[  9  -9 -17 -11  28 -46  -8  -5  -7 -29  35  -2  23 -10   4  18 -19  -7
  23   7  -9 -17  17   3  -3   3  11  23 -13 -14  12  -5  11  20  -7] -> miros
[  4  59 -31  -1  -8 -34  -5 -13  -4  -7 -37  28   2  -4  13  15 -19  10
  -9 -40  18  -4  16 -31   1  -3  15  -8   3  -9  -2   6   0 -21   7] -> suk
[ 63  -2   7   0  29  33  10 -38   0  32 -46  -5   5  53  24  14  16  11
 -14  -8  20 -25   6 -33  23 -14 -14 -12  -3  -4  50   1 -37 -10  26] -> niti
[-19 -24  37 -17 -22  34 -40  27  13  54  28  31 -15  15  46 -11   4   3
  17  49  11 -33 -10   3 -39  12 -34 -45  48  23 -39 -16  18   1  36] -> suk
[ 11   4 -12  11 -19 -53 -26  -9  -2  -9 -13  -1 -34 -12  26  -1   2   4
   7   1  -7 -11   4 -20 -28   1 -30 -25   8   7  10  11   6  36  17] -> fetuv
[ 11  16 -24  17 -23 -40 -21   7   2  14 -27   7 -30  -2  30 -10 -12   3
   9  -5  16 -12   3 -11 -36  16 -32 -16  -7  18  20  18   1  -3  28] -> niti
[ 21   0  -8  20  18 -47  16  11  -4   4  35  23 -27  21  -4 -25 -20  -4
  40  14  21  12  20   9   3 -12 -19   6  -9  47  16  11  16   9  -2] -> zal
[ -7   6  -3 -38   4   2 -47  19  19   3   7   8  12 -16  35  -2  -7  23
 -13  25  -3 -21   0  -2 -20  -7 -33 -18  15 -29 -40 -19   3  -1  27] -> suk
[ -3  51 -28 -31   6  17  28  10  -4   6 -55  -4  11  25  32  51 -15  -4
 -26 -41   8 -11 -18 -22   7 -26  20 -14 -11   7   2   5 -17 -37   0] -> dular
[-45  65   7  47 -54   6 -11  28  31  17  -7  23 -62 -10  31  -6 -21  24
   9  18  -6 -18 -43   1 -16  43  -8 -31  15  27  10 -40  28  14  -1] -> niti
[-22   0   7 -45 -16   6 -43  -5   9  -3 -26   0  -7 -21  32   1  -2  18
 -14  33 -21  -8 -11  11  -5 -26 -13 -15  26 -20 -16  -9  -5  -2  19] -> miros
[  9  29   1  14   6 -22  42  20   0   2  16   2  -1  14  -3 -25 -25  -6
   7 -20  17  15   7   0   0   0  11  21 -23  29   0  -2  18 -15  -7] -> zal
[ -6 -40 -41 -51  34 -13 -45  25  14   3  12   2   5  24  81  18   2  -7
 -14   3 -11 -30 -28  -7 -20 -33 -41 -34 -13 -46 -35  -3 -19   4  34] -> zofo
[ 30 -15 -18 -27  52  -1  14  11  -1   6  22   8  -8  52 -26   1  -9  -8
  47 -17 -16 -14  33   3   9 -15 -16  -1 -19  34 -20  -5  -2  13  12] -> Guz
[-30 -34   0 -30  -5  21 -31  25   8  -6  17 -16   4 -22   5   3   1  21
   3  23 -26   0 -12   8 -13 -32  -4   2  15 -15 -35 -16 -28  12  29] -> sadat
[ 20   7   7   2  22 -38  15  27  11 -13   2  12   4  26  19   0 -22 -11
  26 -24   5  -5   8  -6  -8  15  -7   0 -17  14  34   0   2  29   9] -> zofo
[-16  55 -25 -13 -30 -25   3 -22 -27  -5 -56  31  -9 -17  38  10 -22   5
   7 -21  -7  34  -5   0  14 -30  27   8   3  20   1  28  -5 -26   1] -> miros
[ 28  -2 -25 -19  15 -26  48   0   8  -8  28   0   4  34 -13 -15  -9 -11
  -2  -7  12  -4  23  -2  14 -11  -3  13 -19  16  47   8  -9  37  15] -> datul
[  7  61 -43   6  -9 -37  -7 -21  -3  -4 -46  25   5 -11  22  10 -23  11
  -8 -31  21   8  17 -20  -2  -3   8   5   6 -10  -9  14   3 -28   4] -> suk
[ 14 -10   0 -25 -68 -18   1  17 -16  14 -22 -22 -10  -1  12  18   8  -4
 -10  -3  13 -29 -11  -2 -42  20 -28 -18 -16 -12  24 -13 -16  15  27] -> dular
[  0  59  -4 -13  13 -43  -5  23   0 -21 -48  53  34  -1 -17  36 -82  15
   5 -22  19  -1  48   2 -10  -5  -3  -3  45  24 -24   4  -1 -27  -3] -> suk
[ -3  34 -22   5  15  -1  21  -7 -31  -4 -49  13   4  -1  14  35 -12   3
  -1 -41   6  19   1 -49  19 -31  39   8 -36   0   2  28  -9 -38   4] -> Guz
[  8  27 -12  -3 -26 -42   3   6   5  -8 -25  -8 -25 -13  -3 -16 -12  12
  -2  19  30  -1   7 -10 -18   4 -32   4  -6  -5   9  -8  -1 -10  22] -> zal
[-55 -76  10 -36 -40  60 -21  43  50  26  16  20   6  -2  -6 -15 -23   7
 -16  52  16 -24 -15   7 -30 -33 -47 -51  47  34 -38 -22 -37 -44   5] -> zal
[ 44  25 -34 -33  18   7  57  42  21 -25  -4 -12 -46  44 -13   0 -11   4
  -7 -33  -7 -21  13  28  -8 -23 -18   2 -61  28   0 -16  16  33 -22] -> dular
[-31  15  -1 -30   9  -6 -55  19 -16   7 -11  35  -2  -3  48  33 -14  41
 -32   0 -31 -26  -2   7  -1 -55 -29 -32  19 -18 -21  12  -4  -1  12] -> niti
[ 23 -18 -16 -12  55 -14  -1  33   4 -24  40   2  32  37 -11  -3 -27 -25
  32 -28   0  29   3  17   2  -9   5  14 -37  37 -12  23   5 -28  -8] -> rerik
[ -1 -28  14 -53 -18  26 -13  31  15   4  12   2  21  19  24   8   7  13
 -11  45  -2  -2 -22  10   2 -38 -26  -3 -11  -5 -15  -7 -29  -3  19] -> rerik
[ 11  18 -19   5 -24 -65 -21   6   5  -4 -12   7 -68  -5   2 -15 -24   7
  17   3  16 -10  34  -4 -58  33 -41 -19   7   1   9   3  49  23  26] -> suk
[ -26   71  -14   48 -106   56    0    2   56    6  -50   -7  -97   53
    2  -17   -7    7  -31  -81    3  -30  -54   -6  -34   69  -18  -71
  -18   21   54  -69   46   -8  -30] -> rerik
[  3  26 -26  26 -17 -24   6  10  23  -1 -38 -15 -62   4  18  -6  -3  -6
   9  20  31  -8  -5 -30 -36   9 -17 -12  -7  13  22  12  14  22  28] -> sadat
[ 31 -16 -11   8   3 -34   1  -9 -15  -2  20   8  -7  12   2  -4 -18  -1
  23 -19 -19   5  21   7  -7  -7 -17  -7  -1  29   7   9  -1  35  -3] -> fetuv
[-14  42 -20 -10 -18  -8  10 -14 -14   0 -43   2 -19 -11  22   8  -6  28
  -8 -23   5   9   8 -27   2 -34  -3  12   0   7   3  -2  -7 -33   4] -> zal
[ -5   2 -10 -43  -3  22 -18  32   8  13  -4 -27  -3  -5  47  17   4   4
 -16  37  -6 -12 -41  19 -11 -12 -21 -12  -9 -24 -39 -21  -6  -3  22] -> dular
[ 28 -51   4 -12  28  30 -48  -8 -36  35  17 -22 -77  24   8  18 -43  54
   8   3  -3 -44  56  35 -27 -18 -53 -32   3  10  51  -2  46   3  -4] -> nopaf
[ 24 -23 -14   8 -17 -54  -4 -12  -4 -17 -14 -10 -49 -13   1   5  -8   7
  21   5  -5  -2  21 -18 -34  -4 -15  -6   8  12  13   5  -7  31  18] -> fetuv
[ 15  -2 -11  -8 -18 -38 -11  21  17 -12 -17   1 -24  23  21   4   4 -12
  15   7  21 -13  -3 -23 -30  -5 -21 -12 -20  27  19   5  -1   9  14] -> rerik
[  1 -12  15 -25   9   8 -27  30   5  -7  -6  -2  11   9   9   5  -8   6
 -14  12 -14   1 -21  -2  -5 -11 -28 -21 -18 -35 -26  -7  -7   2  30] -> Guz
[ -4   6 -18   9 -22 -55   0  20  23 -11  -9  -1 -41  -6   5 -11   2   1
  12  -3   7 -15  11 -31 -33  -2 -11 -10 -32   2  22  12  12  26  22] -> Guz
[ -2  62  10   5 -10  -1 -17 -39  33   4 -74  -3 -18  19  17 -18 -40  18
 -44 -71 -19  18  25 -55   7   8 -14 -51  28  10  74 -11  23  17  -8] -> suk
[-14  -8  17 -24  14  11 -17  41  -1  -8   0  13  -3   8  52  18   4  18
 -26  10 -25   6 -47   1 -10 -34  -8 -12 -14 -27 -34   3 -14  -9  30] -> niti
[-13 -24  -6 -25   6  16 -32   8  -6   9   0   0 -14  -1  22   6   6  12
  -5  30 -23   5 -25   4   6 -29 -14 -11  -9 -39 -47  -7  -5  -3  26] -> Guz
[-27  -4  -7 -54  -5   4 -20  20  13  11  11   8 -16  26  19   4  12   5
 -17  37 -10 -22 -22  10   6 -21 -38 -28  11  -1 -32  13  -5  11  21] -> nopaf
[ -5  14  28 -42   0  27 -35  25  26   6   2   7  53 -10  22 -21   0  17
 -15   7  -4 -14  10  -2 -20   7 -43 -12  16  -2 -30  -4   5  -1  25] -> suk
[ -2 -11   1 -40  21  25 -21  22 -13   5  -1   0   9   5  35  22  -2  23
 -23  27 -18 -13 -14   3  -8 -24 -40  -7  -9 -26 -33   2 -10  -4  26] -> niti
[-11 -58  -6 -34  -7 -19 -64 -20  -8  10  22 -13  18  -9  31   1  -2   9
 -26   1 -51 -11   2   0 -12 -30 -39 -35  34 -29 -21  -2 -19  36  16] -> fetuv
[-29   7 -29   6  -7 -20  11  30   8  -9  18   4 -42  -1  19   4  33 -26
  16  40  13   0 -60 -18 -29  36   1   3 -25 -12 -51  15  10 -19  41] -> niti
[-56  21  37 -57 -21  15 -43  59  -4  -9 -18  35  54 -32  14  37 -53  37
 -33   9 -17 -46  12  12  -5 -37 -26 -33  61  16 -28 -37 -32  11   9] -> datul
[-32  44 -42 -43  -4   2  73  -1  -1   4 -17 -29 -43  25  16  37  -6   7
  -4 -20   6   6  -7 -48  -3 -10  39  25 -29  10  23  23   3 -38  26] -> nopaf
[-13  50 -48  22  14  10  35   7  -3 -24 -81  -9 -72  -5  47  33 -15  15
 -26 -13  10  23 -20 -23 -18 -49  49  30 -19 -17 -38  12  15 -25   0] -> sadat
[ 13  44 -25 -50  41  45  12  -6  23 -12 -23 -55  90  -8  -1 -25  -3  31
  17 -86  -2  32  37 -14 -11   2 -39  55 -22  22  32  22 -26 -95  38] -> zal
[  9  19 -27   6   3 -63 -13  20  28 -40 -14  26 -20  17 -23  15 -27   1
  31  -5  26  17   2   5   0 -15   4  -5  -7  25  35  22 -16 -27   8] -> rerik
[ -5  44 -18  -1  14   5   3  -4 -17  -5 -44  -1   3  -1   4  14 -16   8
   1 -37 -11  18   1 -24  15  -9  15   6 -25  -6 -13   9   5 -27   7] -> Guz
[ 49  56  24  -4  11  -3 -37  20 -10   4 -15  25   6  25 -41 -14 -13  49
  12 -70  -3 -53  63  53   0  -6 -31 -17 -15   8  12  -4  18  -2   9] -> Guz
[ 20 114 -44  28 -15 -45   4 -28  22  19 -22  15  28 -19  59 -32  18  -4
   6 -16  45  11 -23 -45  34  21  43  14 -26  -5   9  12  -6 -22  22] -> suk
[   6   25  -47   19  -13 -101    8  -17   23  -11  -30   12  -71  -13
   30    0  -31  -18    7   53   40  -29   27  -48  -16  -10    5  -20
   -9   22   62   19   29   50  -10] -> miros
[ -39   -9   -2  -71   27   74  -13   28   -5  -25  -29    8   21   21
   12   32   26  -11   -1   19  -58    3  -40  -33   12  -18  -65  -20
   -5    3 -106  -26  -13   21    5] -> Guz
[  2  29  -7  -3 -11 -20  24  21  18  -4 -38 -19 -68   1  41  -1 -26  15
  -8  26  24  -1  -8 -53 -23 -12 -26 -17 -18  15  30 -29  11   7  16] -> zal
[ -4  21 -22  18 -11 -58 -21  -3  11   1 -29   2 -46  13  32   3  -7  -8
  13  -2  16 -15  -6 -21 -19  13 -12 -17   9  24  21  16  12  13  10] -> nopaf
[  3  15 -31   4 -15 -51   8  15  -2 -14 -29  15 -59   6  19  15  -3   8
   0   0  11  -7  -2 -24 -34  -8 -19 -11 -21   4  20  24   3   5  27] -> niti
[-21   0  10 -40   3  11 -22  28   6   6   7  -8   8 -10  27  -7 -18  24
 -23  29  -3   0 -12   0  -6 -30 -37 -13   6 -15 -23 -17  -4 -20  22] -> zal
[-12 -11   0 -24   1  33 -12  30  25  10   0  -2  -4  11  31   7   2  16
 -14  41  -1 -21 -14   0 -12 -38 -26 -12  10 -10 -19  -6 -19  22  28] -> sadat
[ 41 -39 -42  40  35 -32  21   1  21  -8  48 -11  14  33  -6 -11 -19 -16
  35 -47   8 -11  38  -3 -22  -9   6  26 -33  27  53  14  -6  34 -10] -> sadat
[ 10 -26 -29 -19  23  -1  43  13  -3 -10  30  13  22  32   8 -12 -25 -23
  20 -28 -18  23  11   8   7 -20  -8  24 -10  57   1  -1 -16  34  -9] -> datul
[ 72 -36  40 -22  39 -45  20 -15   4  -4  -1   5  11  73 -56 -40  26 -35
  -3 -25   3 -23  69 -33  39 -41   3 -17 -19  66  53  26  -5  78 -27] -> rerik
[ 21  -3  -9  11  37 -21   9   5  -3  -3  10  14   3  28 -14   1 -23  -5
  30 -29 -11   5  26  -5  13 -14   8   5 -23  22   8   8   4  12  -5] -> Guz
[ -4   8  -6 -64  15  31 -10  25  11   3  -9 -25  27  15  30  26  -2   9
 -17  -6 -26  -5 -24  11   3 -24 -23 -13  -3 -13 -12 -13 -23  -9  22] -> dular
[ 23   9  -9 -22  10 -12  16  -1   4  -9  -3  11   0  17  14  -9 -30  -2
  14 -23  -9  11  16  -1  10 -24   6  -6 -24  33  41   8  -5   6  -3] -> miros
[ 50  33 -11 -27 -27 -67  23 -18 -27   9   9  16 -16  27  19 -38  -1   7
  19 -50 -18   0  53  17   3 -30  -5  11 -39  36  68  32  13  52  10] -> miros
[ 19  20 -21   1 -21 -48  -7   2  12  -9 -27 -22 -45  -6   6  13   5   4
  15   7  16 -15  -7  -3 -20  15 -16 -10 -10  -5  41  -6   0  19  19] -> dular
[ -3  -4   2 -54  -7   0  -8  36  14  -7   2 -24  -8   3   9  13 -10  14
 -19  14 -23   4 -27  32  -2 -22 -13 -13  -7 -27 -12 -19 -17   4  26] -> dular
[ 22  14  -8  -3  -9 -47 -20  18  24  -7 -30  -2 -26  24  24   0 -14  -9
   2  21  27 -13  -3 -16 -19  -5 -20 -18  -7  16  17  -3   2  11  13] -> rerik
[  4  14 -10   5 -35 -71   2  12  11   4 -24   4 -66  -3  16 -19 -10  10
   5  30  33 -15  18 -18 -38 -12 -34 -10   7  17  21   1  11  13  25] -> zal
[ 12 -20  -3  -7  44  25  36   6  -6   3  38 -13 -18  34 -54  -7   5 -26
  54   8  21  -3  11 -12  11  40  -5   4 -25  67   9  25  19 -13  -4] -> nopaf
[ -4  -4  11 -38  -5  38 -15  28   3   7 -23 -14  -6   6  25   7 -16  30
 -18  12 -23 -10   1   6 -12 -42 -24 -10  13  -6 -22 -26 -23  22  27] -> sadat
